Below are the code and all the weights of a small trained network. Each question names an input and a target symbol and asks about switching units off, where a switched-off unit gives its printed mean instead of its output.

import numpy as np


def w(rows, s, z=0):
    codes = np.array(rows[::2]) - 128.0
    scale = np.full(codes.shape[1], s)
    scale[-1] = z or s
    return codes * scale


def norm(h):
    return h / np.sqrt((h * h).mean(-1, keepdims=True) + 1e-5)


def softmax(a):
    e = np.exp(a - a.max(-1, keepdims=True))
    return e / e.sum(-1, keepdims=True)


def log_softmax(a):
    a = a - a.max(-1, keepdims=True)
    return a - np.log(np.exp(a).sum(-1, keepdims=True))


def net(x, mask):
    ids = ['Παβγδμξτω'.index(c) for c in x.split()]
    T = len(ids)
    res = E[ids] + P[:T]
    u = 0
    for l in range(3):
        r = norm(res)
        for j in range(2):
            rows = slice(3 * j, 3 * j + 3)
            q, k, v = (r @ M[l][rows].T for M in (Q, K, V))
            z = softmax(np.where(np.tri(T) > 0, q @ k.T / 3**0.5, -1e9)) @ v
            o = O[l][rows]
            res = res + np.where(mask[u + j], z, o[:, -1]) @ o[:, :-1]
        u += 2
    return log_softmax(norm(res)[-1] @ U[:, :-1].T + U[:, -1])


Q, K, V, O = {}, {}, {}, {}
E = w([
[175,86,153,210,104,121,112,190,141,184],'Π',
[194,147,159,192,65,163,119,231,129,116],'α',
[89,139,125,62,124,150,109,69,96,128],'β',
[145,100,130,219,51,127,164,188,108,144],'γ',
[193,125,190,147,85,97,147,232,94,120],'δ',
[193,131,91,165,114,143,174,206,113,170],'μ',
[183,56,117,128,130,117,92,45,198,31],'ξ',
[149,176,117,127,2,35,112,30,219,99],'τ',
[193,221,174,87,89,38,87,77,195,245],'ω',
],0.0081)
P = w([
[109,148,130,203,209,127,122,127,74,50],'0',
[174,78,120,83,3,96,109,180,88,195],'1',
[146,67,131,77,66,114,154,185,131,168],'2',
[127,82,132,102,75,124,169,183,152,155],'3',
[119,100,140,126,82,129,182,173,163,153],'4',
[117,105,153,161,93,115,209,158,187,159],'5',
],0.0052)
Q[0] = w([
[124,129,142,136,133,106,100,111,114,130],'0.h0',
[83,156,124,125,227,158,130,83,92,118],'0.h0',
[95,112,120,107,175,145,114,78,115,109],'0.h0',
[47,174,62,68,183,104,79,2,117,71],'0.h1',
[183,152,114,185,240,59,127,137,182,105],'0.h1',
[136,92,101,88,69,90,30,63,66,119],'0.h1',
],0.0054)
K[0] = w([
[108,124,124,125,135,110,111,136,138,115],'0.h0',
[113,144,82,86,166,156,52,105,3,139],'0.h0',
[121,130,95,122,101,103,59,110,97,155],'0.h0',
[105,136,119,72,18,76,168,127,217,158],'0.h1',
[164,105,69,162,102,66,61,137,133,54],'0.h1',
[137,38,90,33,62,166,136,118,73,112],'0.h1',
],0.0064)
V[0] = w([
[17,135,112,18,127,234,108,103,107,177],'0.h0',
[83,146,193,169,119,87,77,122,123,170],'0.h0',
[203,147,73,131,107,104,183,178,227,107],'0.h0',
[163,74,136,119,137,100,175,143,186,137],'0.h1',
[176,104,95,87,40,73,162,254,184,193],'0.h1',
[143,75,172,143,65,56,128,120,239,89],'0.h1',
],0.0038)
O[0] = w([
[211,172,149,217,166,152,220,195,217,95,4],'0.h0',
[150,152,127,58,107,107,157,157,150,150,132],'0.h0',
[139,152,103,152,100,132,39,44,64,144,169],'0.h0',
[126,123,142,152,175,136,159,154,124,131,76],'0.h1',
[232,77,181,93,245,201,191,131,121,194,86],'0.h1',
[81,115,162,133,180,213,150,255,127,94,83],'0.h1',
],0.0042,0.0029)
Q[1] = w([
[134,83,159,122,63,131,97,127,59,192],'1.h0',
[150,63,127,101,180,148,76,23,159,77],'1.h0',
[91,28,102,66,165,140,89,119,27,129],'1.h0',
[144,90,112,254,151,124,111,162,148,27],'1.h1',
[220,81,137,126,23,108,136,158,132,158],'1.h1',
[155,109,135,128,156,98,58,149,79,153],'1.h1',
],0.0071)
K[1] = w([
[95,255,38,126,90,69,44,139,37,93],'1.h0',
[158,16,142,130,127,139,68,56,114,103],'1.h0',
[131,93,82,106,125,122,93,160,15,95],'1.h0',
[122,71,99,121,159,124,25,81,105,54],'1.h1',
[69,217,100,142,151,76,102,102,92,94],'1.h1',
[196,123,71,133,130,70,83,162,125,107],'1.h1',
],0.0078)
V[1] = w([
[148,138,140,221,233,112,139,164,166,58],'1.h0',
[143,96,127,152,107,133,59,148,122,90],'1.h0',
[138,96,144,124,132,228,253,171,137,83],'1.h0',
[131,138,136,164,128,66,105,184,131,205],'1.h1',
[98,228,138,129,90,112,154,152,115,212],'1.h1',
[81,87,151,171,167,120,150,67,150,64],'1.h1',
],0.005)
O[1] = w([
[179,126,83,174,20,68,19,96,117,87,1],'1.h0',
[141,213,113,112,119,158,168,104,225,134,193],'1.h0',
[40,125,171,165,104,137,22,101,8,216,5],'1.h0',
[105,151,58,112,81,82,50,161,126,121,133],'1.h1',
[186,41,85,146,102,140,71,82,160,2,164],'1.h1',
[127,182,115,38,176,148,211,173,132,164,92],'1.h1',
],0.0042,0.0041)
Q[2] = w([
[149,97,140,1,193,131,170,106,146,138],'2.h0',
[143,127,102,124,100,129,65,25,165,95],'2.h0',
[190,116,107,216,62,78,139,222,154,139],'2.h0',
[154,141,111,93,150,92,55,47,145,102],'2.h1',
[99,100,169,45,161,187,133,55,208,156],'2.h1',
[86,117,121,61,227,159,113,93,97,120],'2.h1',
],0.0086)
K[2] = w([
[150,180,123,59,125,142,234,102,206,138],'2.h0',
[129,104,135,102,2,94,96,109,123,141],'2.h0',
[115,206,34,175,169,34,38,160,84,77],'2.h0',
[245,64,140,63,61,158,106,88,156,211],'2.h1',
[86,124,185,132,152,166,177,30,212,160],'2.h1',
[59,95,211,94,107,170,159,137,123,182],'2.h1',
],0.0082)
V[2] = w([
[126,131,207,176,153,189,144,105,32,85],'2.h0',
[144,123,184,85,193,9,122,70,57,182],'2.h0',
[225,181,139,182,253,158,70,134,181,147],'2.h0',
[92,95,56,210,156,182,170,30,144,188],'2.h1',
[159,82,30,83,177,139,121,107,46,79],'2.h1',
[82,151,141,241,171,91,214,244,118,157],'2.h1',
],0.0053)
O[2] = w([
[198,204,154,169,131,162,154,157,179,112,18],'2.h0',
[96,95,202,164,143,95,189,149,156,97,103],'2.h0',
[151,108,177,136,104,197,197,141,1,179,4],'2.h0',
[172,105,64,66,104,64,140,155,89,153,21],'2.h1',
[113,196,123,199,174,53,116,135,97,134,182],'2.h1',
[167,61,195,118,209,188,123,160,47,204,5],'2.h1',
],0.0073,0.0038)
U = w([
[71,134,99,94,96,72,71,49,155,65,201],'Π',
[200,79,131,51,142,165,224,124,208,135,101],'α',
[46,53,162,98,151,152,88,76,50,175,201],'β',
[101,133,226,208,164,143,131,150,179,116,162],'γ',
[192,149,121,174,121,39,196,121,52,141,124],'δ',
[189,169,115,152,67,228,86,107,108,143,100],'μ',
[137,1,107,160,99,147,156,201,97,27,36],'ξ',
[196,116,108,106,232,89,58,183,164,176,107],'τ',
[19,193,115,101,101,118,175,240,125,180,3],'ω',
],0.006,0.0032)

Each question gives the input, a string of symbols that net reads in full, and the target symbol t.
The units are the heads (3 rows each of Q, K, V and O). Each row of codes is followed by its name. A weight is (code - 128) times the scale printed after its matrix; where a second scale follows, it is the last column's (O and U).
mask holds one flag per head, layer by layer. A switched-off head (its flag False) gives its mean, the last column of its rows in O, instead of its output. The means were averaged over made-up inputs and are rounded, as every weight is.
A unit's drop is (log p(t) with every unit on - log p(t) with that unit switched off) / (log p(t) with every unit on - log p(t) with every unit switched off).
The circuit of an input: a set's keep is (log p(t) with only the set's units on - log p(t) with every unit switched off) / (log p(t) with every unit on - log p(t) with every unit switched off). Starting from all 6 units, units are removed one at a time, each time the one whose removal leaves the highest keep (on an exact tie, the one counted first), for as long as the keep stays at least 0.8.
circuit, biggest first: the units of the circuit, biggest drop first
unit that matters most: the unit with the biggest drop
heads that matter: for each layer, one digit per head in row order, 1 if its drop is at least 0.15 and else 0, layers parted by /
drop of u: that unit's drop, to one decimal
input β β β, target β: circuit, biggest first	0.h0; 1.h0; 0.h1
input α ξ Π, target μ: circuit, biggest first	2.h0
input β γ β Π β γ, target Π: circuit, biggest first	0.h1; 2.h0
input ξ β β β, target β: heads that matter	10 / 10 / 00
input γ δ β Π, target τ: circuit, biggest first	2.h1; 2.h0; 0.h0
input ω ξ α, target ξ: circuit, biggest first	2.h0; 1.h1
input β δ α β δ Π, target Π: heads that matter	01 / 00 / 00
input δ Π β δ, target γ: heads that matter	10 / 00 / 01
input ξ μ ξ μ, target ω: circuit, biggest first	1.h1; 0.h1
input ξ β ξ ω β α, target ω: circuit, biggest first	1.h1; 0.h1
input δ β α, target γ: circuit, biggest first	2.h1; 0.h0
input τ γ β γ δ δ, target α: heads that matter	11 / 10 / 00
input δ α ξ ξ, target α: heads that matter	11 / 01 / 11
input ω ξ β Π, target ξ: heads that matter	01 / 11 / 10
input γ β δ, target τ: heads that matter	10 / 00 / 11
input Π ξ ξ, target α: circuit, biggest first	1.h1; 0.h1
input β β β β, target γ: circuit, biggest first	0.h0; 1.h0; 2.h0
input ξ Π δ, target ω: unit that matters most	1.h1
input Π δ ξ Π δ, target β: circuit, biggest first	1.h0; 2.h0; 0.h0; 2.h1
input α β δ, target μ: unit that matters most	2.h0
input ξ δ δ, target ω: heads that matter	01 / 11 / 00
input μ β β δ μ, target δ: circuit, biggest first	2.h1; 2.h0; 0.h0
input ω ξ γ δ, target ξ: heads that matter	01 / 11 / 10
input Π β ω γ, target β: circuit, biggest first	1.h0; 2.h0; 0.h0; 2.h1
input τ Π ω τ μ, target α: circuit, biggest first	0.h1; 0.h0; 1.h0
input μ β ξ δ, target δ: heads that matter	00 / 00 / 11
input ξ β γ, target ω: circuit, biggest first	1.h1
input β δ β, target α: heads that matter	10 / 00 / 00
input β τ ξ β γ, target Π: drop of 0.h1	4.3
